Below are the code and all the weights of a small trained network. Each question names an input and a target symbol and asks about switching units off, where a switched-off unit gives its printed mean instead of its output.

import numpy as np


def w(rows, s, z=0):
    codes = np.array(rows[::2]) - 128.0
    scale = np.full(codes.shape[1], s)
    scale[-1] = z or s
    return codes * scale


def norm(h):
    return h / np.sqrt((h * h).mean(-1, keepdims=True) + 1e-5)


def f(y):
    return y / 2 * (1 + np.tanh(0.7978845608 * (y + 0.044715 * y**3)))


def softmax(a):
    e = np.exp(a - a.max(-1, keepdims=True))
    return e / e.sum(-1, keepdims=True)


def log_softmax(a):
    a = a - a.max(-1, keepdims=True)
    return a - np.log(np.exp(a).sum(-1, keepdims=True))


def net(x, mask):
    ids = ['ΘΛΣαβγεζηξτψω'.index(c) for c in x.split()]
    T = len(ids)
    res = E[ids] + P[:T]
    u = 0
    for l in range(3):
        q, k, v = (norm(res) @ M[l].T for M in (Q, K, V))
        z = softmax(np.where(np.tri(T) > 0, q @ k.T / 3**0.5, -1e9)) @ v
        res = res + np.where(mask[u], z, O[l][:, -1]) @ O[l][:, :-1]
        u += 1
        y = f(norm(res) @ A[l][:, :-1].T + A[l][:, -1])
        res = res + np.where(mask[u : u + 4], y, B[l][:, -1]) @ B[l][:, :-1]
        u += 4
    return log_softmax(norm(res)[-1] @ U[:, :-1].T + U[:, -1])


Q, K, V, O, A, B = {}, {}, {}, {}, {}, {}
E = w([
[189,122,191,63],'Θ',
[146,134,93,89],'Λ',
[127,48,154,210],'Σ',
[53,38,92,224],'α',
[154,70,167,125],'β',
[175,128,153,5],'γ',
[182,118,166,7],'ε',
[146,76,103,113],'ζ',
[137,121,114,52],'η',
[117,96,114,55],'ξ',
[152,154,156,141],'τ',
[125,133,116,121],'ψ',
[118,97,84,82],'ω',
],0.011)
P = w([
[158,192,89,107],'0',
[55,62,236,90],'1',
[214,93,117,188],'2',
[39,112,197,133],'3',
[179,1,84,172],'4',
[70,155,180,112],'5',
[190,19,130,205],'6',
[95,145,202,125],'7',
[171,65,112,161],'8',
[90,172,156,54],'9',
[163,90,108,155],'10',
[68,143,122,54],'11',
],0.011)
Q[0] = w([
[181,81,149,110],'0.h1',
[108,179,136,116],'0.h1',
[121,69,2,117],'0.h1',
],0.009)
K[0] = w([
[85,109,77,207],'0.h1',
[98,104,254,149],'0.h1',
[104,173,129,141],'0.h1',
],0.0097)
V[0] = w([
[79,74,254,84],'0.h1',
[224,50,210,126],'0.h1',
[50,226,92,47],'0.h1',
],0.0045)
O[0] = w([
[86,95,125,162,144],'0.h1',
[42,242,32,124,175],'0.h1',
[177,115,198,10,2],'0.h1',
],0.011,0.0028)
A[0] = w([
[208,130,64,155,132],'0.n1',
[133,9,68,79,83],'0.n2',
[106,110,137,157,67],'0.n3',
[106,166,119,154,255],'0.n4',
],0.013,0.0024)
B[0] = w([
[254,151,109,136,205],'0.n1',
[139,145,144,156,254],'0.n2',
[139,181,98,51,186],'0.n3',
[139,83,143,77,204],'0.n4',
],0.015,0.0053)
Q[1] = w([
[131,254,64,182],'1.h1',
[97,177,134,122],'1.h1',
[125,55,139,208],'1.h1',
],0.0097)
K[1] = w([
[89,75,166,166],'1.h1',
[255,3,243,13],'1.h1',
[147,155,61,55],'1.h1',
],0.0071)
V[1] = w([
[123,37,68,189],'1.h1',
[154,81,255,106],'1.h1',
[156,46,210,135],'1.h1',
],0.0094)
O[1] = w([
[130,55,245,174,250],'1.h1',
[75,29,127,129,162],'1.h1',
[123,45,72,174,224],'1.h1',
],0.012,0.0023)
A[1] = w([
[100,173,248,254,117],'1.n1',
[165,131,212,60,221],'1.n2',
[3,225,131,107,110],'1.n3',
[128,172,60,168,6],'1.n4',
],0.0068,0.0018)
B[1] = w([
[88,117,127,70,252],'1.n1',
[79,136,156,216,152],'1.n2',
[123,150,254,208,233],'1.n3',
[160,107,113,115,97],'1.n4',
],0.0093,0.0022)
Q[2] = w([
[113,132,142,75],'2.h1',
[249,116,109,145],'2.h1',
[170,106,152,113],'2.h1',
],0.013)
K[2] = w([
[103,101,120,140],'2.h1',
[128,2,200,220],'2.h1',
[103,112,153,155],'2.h1',
],0.0081)
V[2] = w([
[248,164,101,148],'2.h1',
[86,184,86,33],'2.h1',
[111,196,55,43],'2.h1',
],0.012)
O[2] = w([
[219,208,121,71,238],'2.h1',
[186,91,254,177,2],'2.h1',
[166,108,153,183,30],'2.h1',
],0.01,0.0057)
A[2] = w([
[227,146,90,107,187],'2.n1',
[179,14,94,124,91],'2.n2',
[184,103,250,185,5],'2.n3',
[63,51,162,180,103],'2.n4',
],0.012,0.0031)
B[2] = w([
[206,79,97,104,255],'2.n1',
[161,236,171,112,235],'2.n2',
[72,119,3,160,207],'2.n3',
[155,75,206,32,191],'2.n4',
],0.011,0.0052)
U = w([
[111,131,155,202,21],'Θ',
[121,114,53,141,1],'Λ',
[93,250,201,88,159],'Σ',
[31,116,80,34,146],'α',
[114,225,161,213,87],'β',
[129,101,173,189,75],'γ',
[123,110,174,188,91],'ε',
[248,168,136,87,237],'ζ',
[121,66,159,150,24],'η',
[106,39,203,82,114],'ξ',
[174,123,60,181,127],'τ',
[139,102,195,68,51],'ψ',
[136,98,201,57,92],'ω',
],0.015,0.003)

Each question gives the input, a string of symbols that net reads in full, and the target symbol t.
The units are the heads (3 rows each of Q, K, V and O) and the neurons (one row each of A and B). Each row of codes is followed by its name. A weight is (code - 128) times the scale printed after its matrix; where a second scale follows, it is the last column's (O, A, B and U).
mask holds one flag per unit, layer by layer, with each layer's heads first. A switched-off unit (its flag False) gives its mean, the last column of its rows in O or B, instead of its output. The means were averaged over made-up inputs and are rounded, as every weight is.
A unit's drop is (log p(t) with every unit on - log p(t) with that unit switched off) / (log p(t) with every unit on - log p(t) with every unit switched off).
The circuit of an input: a set's keep is (log p(t) with only the set's units on - log p(t) with every unit switched off) / (log p(t) with every unit on - log p(t) with every unit switched off). Starting from the 12 units with the biggest drops (on a tie, the unit counted first), units are removed one at a time, each time the one whose removal leaves the highest keep (on an exact tie, the one counted first), for as long as the keep stays at least 0.8.
circuit, biggest first: the units of the circuit, biggest drop first
unit that matters most: the unit with the biggest drop
top k neurons: the k neurons with the biggest drops, biggest first
top k neurons in layer l: the k neurons of layer l with the biggest drops, biggest first
input β Σ γ τ, target β: unit that matters most => 0.h1
input ω ξ ξ α, target ξ: top 2 neurons => [0.n1, 2.n4]
input Σ ω ω β ξ Σ, target Σ: circuit, biggest first => [0.h1, 1.h1]
input β ψ α τ α Σ α ε ξ α, target β: circuit, biggest first => [0.h1, 1.h1, 2.h1, 1.n3]
input β ω α, target ζ: top 2 neurons in layer 2 => [2.n3, 2.n1]
input τ α Σ Σ β α, target τ: circuit, biggest first => [2.h1, 1.h1, 2.n3]
input ξ ξ ξ Σ Λ Σ ε ω, target ξ: circuit, biggest first => [0.h1, 1.h1, 2.h1]
input τ α ψ Θ ζ ω β α α ζ, target τ: circuit, biggest first => [0.n1, 2.h1, 1.h1, 2.n3]
input β Σ α τ α α, target β: top 3 neurons => [2.n3, 1.n3, 0.n3]
input ω α ξ τ Σ ξ Λ γ β τ, target ω: top 2 neurons => [0.n3, 0.n4]
input Σ Σ α ω, target Σ: circuit, biggest first => [1.h1, 0.h1]
input α τ ψ α τ α ξ Λ Σ Σ ξ, target τ: top 4 neurons => [0.n1, 0.n4, 2.n4, 2.n2]
input ξ α ξ α τ β Σ ε ξ Σ, target ξ: circuit, biggest first => [0.h1, 1.h1, 2.n4]
input β α α ω ψ α τ ψ, target β: top neuron => [2.n3]
input Σ α α Σ β ξ Σ η ξ Σ, target Σ: top 2 neurons => [1.n3, 0.n1]
input α α Θ α Σ, target ζ: top 2 neurons => [0.n1, 2.n2]
input τ Σ ω Σ β Σ γ ξ τ α ξ, target τ: top 4 neurons => [0.n2, 0.n1, 1.n3, 2.n4]
input ξ α τ ξ, target ξ: top 3 neurons => [2.n4, 0.n3, 0.n1]
input β ε ω α α α α Σ, target β: circuit, biggest first => [0.h1, 2.h1]
input α α ω α α τ Θ α γ Σ α, target α: circuit, biggest first => [2.h1]
